Below are the code and all the weights of a small trained network. Each question names an input and a class and asks about switching units off, where a switched-off unit gives its printed mean instead of its output.

import numpy as np


def w(rows, s, z=0):
    codes = np.array(rows[::2]) - 128.0
    scale = np.full(codes.shape[1], s)
    scale[-1] = z or s
    return codes * scale


def norm(h):
    return h / np.sqrt((h * h).mean(-1, keepdims=True) + 1e-5)


def f(y):
    return y / 2 * (1 + np.tanh(0.7978845608 * (y + 0.044715 * y**3)))


def log_softmax(a):
    a = a - a.max(-1, keepdims=True)
    return a - np.log(np.exp(a).sum(-1, keepdims=True))


def net(x, mask):
    res = np.array(x, float).reshape(1, 4) / 4 @ E
    u = 0
    for l in range(2):
        y = f(norm(res) @ A[l][:, :-1].T + A[l][:, -1])
        res = res + np.where(mask[u : u + 4], y, B[l][:, -1]) @ B[l][:, :-1]
        u += 4
    return log_softmax(norm(res)[-1] @ U[:, :-1].T + U[:, -1])


A, B = {}, {}
E = w([
[215,60,147,67,71,87],'x0',
[254,192,131,144,164,121],'x1',
[77,178,68,154,33,13],'x2',
[197,135,114,245,44,188],'x3',
],0.0098)
A[0] = w([
[181,73,44,129,52,164,76],'L0N1',
[123,216,97,164,153,225,116],'L0N2',
[197,126,120,127,129,75,3],'L0N3',
[156,152,133,144,11,161,125],'L0N4',
],0.011,0.0051)
B[0] = w([
[144,76,136,165,83,129,217],'L0N1',
[141,177,212,186,165,151,236],'L0N2',
[202,109,87,117,149,110,140],'L0N3',
[101,81,100,208,7,108,255],'L0N4',
],0.013,0.0046)
A[1] = w([
[97,156,188,203,129,234,4],'L1N1',
[40,194,174,203,111,85,48],'L1N2',
[159,147,103,97,254,120,112],'L1N3',
[200,154,47,114,207,12,40],'L1N4',
],0.0093,0.0029)
B[1] = w([
[212,185,164,121,236,125,231],'L1N1',
[62,235,71,152,182,77,253],'L1N2',
[197,49,90,74,54,163,213],'L1N3',
[203,172,46,2,65,157,180],'L1N4',
],0.0088,0.0044)
U = w([
[121,174,169,213,197,142,144],'0',
[226,141,79,35,97,97,109],'1',
[26,178,70,103,113,76,67],'2',
[51,3,180,34,179,122,85],'3',
[175,62,100,204,40,82,253],'4',
[199,104,181,116,192,214,74],'5',
],0.015,0.0044)

Each question gives the input, the list of numbers given to net, and the class t.
The units are the neurons (one row each of A and B). Each row of codes is followed by its name. A weight is (code - 128) times the scale printed after its matrix; where a second scale follows, it is the last column's (A, B and U).
mask holds one flag per neuron, layer by layer. A switched-off neuron (its flag False) gives its mean, the last column of its row in B, instead of its output. The means were averaged over made-up inputs and are rounded, as every weight is.
A unit's drop is (log p(t) with every unit on - log p(t) with that unit switched off) / (log p(t) with every unit on - log p(t) with every unit switched off).
The circuit of an input: a set's keep is (log p(t) with only the set's units on - log p(t) with every unit switched off) / (log p(t) with every unit on - log p(t) with every unit switched off). Starting from all 8 units, units are removed one at a time, each time the one whose removal leaves the highest keep (on an exact tie, the one counted first), for as long as the keep stays at least 0.8.
units of the circuit, in order: the units of the circuit, biggest drop first
top k neurons: the k neurons with the biggest drops, biggest first
k most important neurons of layer l: the k neurons of layer l with the biggest drops, biggest first
drop when u is switched off: that unit's drop, to one decimal
input [3,-1,4,-3], class 1: top neuron => L0N4
input [-4,0,-1,-6], class 3: units of the circuit, in order => L0N4, L1N3
input [-8,0,8,6], class 0: units of the circuit, in order => L0N2, L1N1
input [-7,0,6,2], class 0: top 2 neurons => L0N2, L1N1
input [-1,-1,6,1], class 2: top 2 neurons => L1N2, L0N1
input [-8,-1,3,-2], class 0: 2 most important neurons of layer 1 => L1N1, L1N4
input [2,6,-5,-3], class 1: drop when L1N4 is switched off => 0.2
input [-4,1,4,1], class 0: drop when L0N3 is switched off => 0.0
input [3,1,5,-4], class 1: drop when L0N4 is switched off => 0.2
input [0,1,5,0], class 2: drop when L1N2 is switched off => 0.4
